Below is a small trained network, with its code and all its weights. Each question gives an input and a class and asks what happens when units are switched off, that is, made to give their printed mean instead of their output.

import numpy as np


def w(rows, s, z=0):
    codes = np.array(rows[::2]) - 128.0
    scale = np.full(codes.shape[1], s)
    scale[-1] = z or s
    return codes * scale


def f(y):
    return y / 2 * (1 + np.tanh(0.7978845608 * (y + 0.044715 * y**3)))


def log_softmax(a):
    a = a - a.max(-1, keepdims=True)
    return a - np.log(np.exp(a).sum(-1, keepdims=True))


def net(x, mask):
    res = np.array(x, float).reshape(1, 7) / 4 @ E
    y = f(res @ A[0][:, :-1].T + A[0][:, -1])
    res = res + np.where(mask, y, B[0][:, -1]) @ B[0][:, :-1]
    return log_softmax(res[-1] @ U[:, :-1].T + U[:, -1])


A, B = {}, {}
E = w([
[187,102,58,138],'x0',
[161,116,148,51],'x1',
[127,127,127,127],'x2',
[128,127,128,128],'x3',
[120,5,150,148],'x4',
[124,127,125,125],'x5',
[127,127,127,127],'x6',
],0.026)
A[0] = w([
[51,255,204,91,191],'neuron 1',
[73,139,88,215,255],'neuron 2',
[231,113,201,4,168],'neuron 3',
[140,160,120,143,98],'neuron 4',
[156,214,87,111,158],'neuron 5',
[160,137,204,79,124],'neuron 6',
[75,123,253,136,159],'neuron 7',
],0.012,0.0098)
B[0] = w([
[209,29,158,172,252],'neuron 1',
[106,130,142,249,210],'neuron 2',
[142,111,113,15,250],'neuron 3',
[135,133,124,143,145],'neuron 4',
[147,196,76,98,218],'neuron 5',
[97,125,112,80,177],'neuron 6',
[27,173,111,98,206],'neuron 7',
],0.017,0.024)
U = w([
[162,50,150,201,254],'0',
[181,39,155,88,138],'1',
[133,254,61,190,174],'2',
[156,218,71,69,35],'3',
[18,156,170,165,59],'4',
[47,138,147,64,50],'5',
],0.017,0.0055)

Each question gives the input, the list of numbers given to net, and the class t.
The units are the neurons (one row each of A and B). Each row of codes is followed by its name. A weight is (code - 128) times the scale printed after its matrix; where a second scale follows, it is the last column's (A, B and U).
mask holds one flag per neuron, in row order. A switched-off neuron (its flag False) gives its mean, the last column of its row in B, instead of its output. The means were averaged over made-up inputs and are rounded, as every weight is.
A unit's drop is (log p(t) with every unit on - log p(t) with that unit switched off) / (log p(t) with every unit on - log p(t) with every unit switched off).
The circuit of an input: a set's keep is (log p(t) with only the set's units on - log p(t) with every unit switched off) / (log p(t) with every unit on - log p(t) with every unit switched off). Starting from all 7 units, units are removed one at a time, each time the one whose removal leaves the highest keep (on an exact tie, the one counted first), for as long as the keep stays at least 0.8.
circuit, biggest first: the units of the circuit, biggest drop first
unit that matters most: the unit with the biggest drop
k most important neurons: the k neurons with the biggest drops, biggest first
drop of u: that unit's drop, to one decimal
input [-7,-1,-3,5,2,-6,-3], class 4: circuit, biggest first	(neuron 3)
input [-7,-1,1,1,5,0,-3], class 4: circuit, biggest first	(neuron 7; neuron 3)
input [0,8,0,7,1,5,-6], class 5: 2 most important neurons	(neuron 1; neuron 5)
input [7,0,7,0,-1,-2,7], class 2: circuit, biggest first	(neuron 1; neuron 3)
input [0,-1,-4,-3,-2,5,-2], class 0: circuit, biggest first	(neuron 7; neuron 3)
input [-8,-1,8,3,-6,2,6], class 0: 2 most important neurons	(neuron 1; neuron 3)
input [-7,0,6,5,4,-2,6], class 4: 2 most important neurons	(neuron 7; neuron 3)
input [-3,-4,-8,3,1,-4,-5], class 4: 2 most important neurons	(neuron 7; neuron 1)
input [-3,1,0,5,-7,-2,-7], class 1: 2 most important neurons	(neuron 1; neuron 2)
input [2,-1,-7,1,-5,4,0], class 2: 2 most important neurons	(neuron 5; neuron 3)
input [-5,7,-2,4,1,8,5], class 5: 2 most important neurons	(neuron 7; neuron 6)
input [1,5,4,-1,0,-3,8], class 3: 2 most important neurons	(neuron 1; neuron 7)
input [1,-1,-5,-3,8,8,-1], class 0: 2 most important neurons	(neuron 3; neuron 5)
input [6,-3,6,4,4,-2,-4], class 0: unit that matters most	neuron 5
input [-7,-8,1,8,-4,7,-8], class 0: drop of neuron 1	2.3
input [1,5,2,-2,-1,-6,-5], class 3: drop of neuron 1	3.8
input [-3,1,7,-1,5,-4,-7], class 5: drop of neuron 2	0.2
input [-4,8,-3,-1,-8,7,-3], class 1: drop of neuron 4	0.0
